Below are the code and all the weights of a small trained network. Each question names an input and a target symbol and asks about switching units off, where a switched-off unit gives its printed mean instead of its output.

import numpy as np


def w(rows, s, z=0):
    codes = np.array(rows[::2]) - 128.0
    scale = np.full(codes.shape[1], s)
    scale[-1] = z or s
    return codes * scale


def norm(h):
    return h / np.sqrt((h * h).mean(-1, keepdims=True) + 1e-5)


def f(y):
    return y / 2 * (1 + np.tanh(0.7978845608 * (y + 0.044715 * y**3)))


def softmax(a):
    e = np.exp(a - a.max(-1, keepdims=True))
    return e / e.sum(-1, keepdims=True)


def log_softmax(a):
    a = a - a.max(-1, keepdims=True)
    return a - np.log(np.exp(a).sum(-1, keepdims=True))


def net(x, mask):
    ids = ['ηθλμσφψω'.index(c) for c in x.split()]
    T = len(ids)
    res = E[ids] + P[:T]
    r = norm(res)
    for j in range(2):
        rows = slice(2 * j, 2 * j + 2)
        q, k, v = (r @ M[0][rows].T for M in (Q, K, V))
        z = softmax(np.where(np.tri(T) > 0, q @ k.T / 2**0.5, -1e9)) @ v
        o = O[0][rows]
        res = res + np.where(mask[j], z, o[:, -1]) @ o[:, :-1]
    y = f(norm(res) @ A[0][:, :-1].T + A[0][:, -1])
    res = res + np.where(mask[2:6], y, B[0][:, -1]) @ B[0][:, :-1]
    return log_softmax(norm(res)[-1] @ U[:, :-1].T + U[:, -1])


Q, K, V, O, A, B = {}, {}, {}, {}, {}, {}
E = w([
[148,199,179,141],'η',
[123,212,109,93],'θ',
[126,170,179,150],'λ',
[125,183,182,151],'μ',
[110,202,170,120],'σ',
[27,101,51,97],'φ',
[100,111,167,165],'ψ',
[105,161,131,253],'ω',
],0.026)
P = w([
[186,35,100,80],'0',
[166,85,133,115],'1',
[158,79,103,130],'2',
[126,111,150,109],'3',
[132,110,113,136],'4',
[98,125,149,113],'5',
[112,133,111,139],'6',
[75,143,150,116],'7',
[94,152,113,148],'8',
[51,168,149,113],'9',
[70,181,112,158],'10',
[18,198,141,109],'11',
[40,199,99,166],'12',
[9,199,140,122],'13',
],0.012)
Q[0] = w([
[16,160,253,148],'h0',
[139,123,154,140],'h0',
[73,193,94,242],'h1',
[213,96,85,130],'h1',
],0.034)
K[0] = w([
[5,219,85,177],'h0',
[113,147,93,123],'h0',
[16,251,79,92],'h1',
[190,149,99,60],'h1',
],0.026)
V[0] = w([
[57,138,212,28],'h0',
[178,74,141,64],'h0',
[51,139,14,153],'h1',
[200,240,4,143],'h1',
],0.022)
O[0] = w([
[86,111,126,23,167],'h0',
[120,163,60,76,6],'h0',
[73,189,68,114,199],'h1',
[252,191,86,68,197],'h1',
],0.021,0.014)
A[0] = w([
[139,126,226,91,96],'n0',
[234,94,116,104,26],'n1',
[154,153,124,252,3],'n2',
[157,74,163,69,35],'n3',
],0.027,0.0038)
B[0] = w([
[147,143,160,85,246],'n0',
[96,60,43,147,244],'n1',
[137,252,190,214,254],'n2',
[114,214,167,165,196],'n3',
],0.032,0.0088)
U = w([
[177,29,134,150,153],'η',
[195,102,68,88,185],'θ',
[149,90,178,95,58],'λ',
[147,66,172,115,138],'μ',
[162,122,183,94,27],'σ',
[48,122,85,136,91],'φ',
[87,9,146,167,251],'ψ',
[151,139,126,240,115],'ω',
],0.012,0.0028)

Each question gives the input, a string of symbols that net reads in full, and the target symbol t.
The units are the heads (2 rows each of Q, K, V and O) and the neurons (one row each of A and B). Each row of codes is followed by its name. A weight is (code - 128) times the scale printed after its matrix; where a second scale follows, it is the last column's (O, A, B and U).
mask holds one flag per unit, heads first, then neurons. A switched-off unit (its flag False) gives its mean, the last column of its rows in O or B, instead of its output. The means were averaged over made-up inputs and are rounded, as every weight is.
A unit's drop is (log p(t) with every unit on - log p(t) with that unit switched off) / (log p(t) with every unit on - log p(t) with every unit switched off).
The circuit of an input: a set's keep is (log p(t) with only the set's units on - log p(t) with every unit switched off) / (log p(t) with every unit on - log p(t) with every unit switched off). Starting from all 6 units, units are removed one at a time, each time the one whose removal leaves the highest keep (on an exact tie, the one counted first), for as long as the keep stays at least 0.8.
circuit, biggest first: the units of the circuit, biggest drop first
k most important neurons: the k neurons with the biggest drops, biggest first
which heads matter: for each layer, one digit per head in row order, 1 if its drop is at least 0.15 and else 0, layers parted by /
drop when u is switched off: that unit's drop, to one decimal
input φ θ θ ψ θ θ θ η, target θ: which heads matter	01
input θ θ λ ψ ψ, target θ: which heads matter	01
input ω φ λ θ η φ θ φ η η ψ μ, target ψ: which heads matter	01
input η σ θ ω θ λ φ μ μ, target φ: circuit, biggest first	(h1; n2)
input θ ω λ ω λ ψ η θ η θ θ φ ψ λ, target ψ: circuit, biggest first	(h1; n2)
input λ θ θ η, target θ: 2 most important neurons	(n1; n2)
input ψ λ λ σ ψ, target σ: 3 most important neurons	(n3; n0; n1)
input θ η ψ ω φ λ φ η ψ ψ θ η, target ψ: 2 most important neurons	(n2; n3)
input ψ φ λ, target φ: circuit, biggest first	(h1)
input θ σ ψ, target σ: 2 most important neurons	(n3; n0)
input λ φ λ ω λ θ ω φ η, target φ: 3 most important neurons	(n2; n0; n3)
input θ ψ η ω ω φ θ ψ φ ω θ η φ σ, target φ: 3 most important neurons	(n2; n0; n3)
input σ η ψ θ η η θ σ θ η ω σ φ θ, target φ: 3 most important neurons	(n2; n0; n3)
input σ λ η ω ω ψ θ ψ η ω φ θ λ, target θ: 3 most important neurons	(n2; n3; n1)
input θ ψ ψ η, target ψ: drop when h1 is switched off	1.1
input ω η θ ψ ω θ θ φ φ σ, target φ: drop when h1 is switched off	1.5
input η θ θ σ ω θ λ φ φ θ, target φ: drop when n2 is switched off	0.1
input θ θ λ, target θ: drop when h1 is switched off	0.2
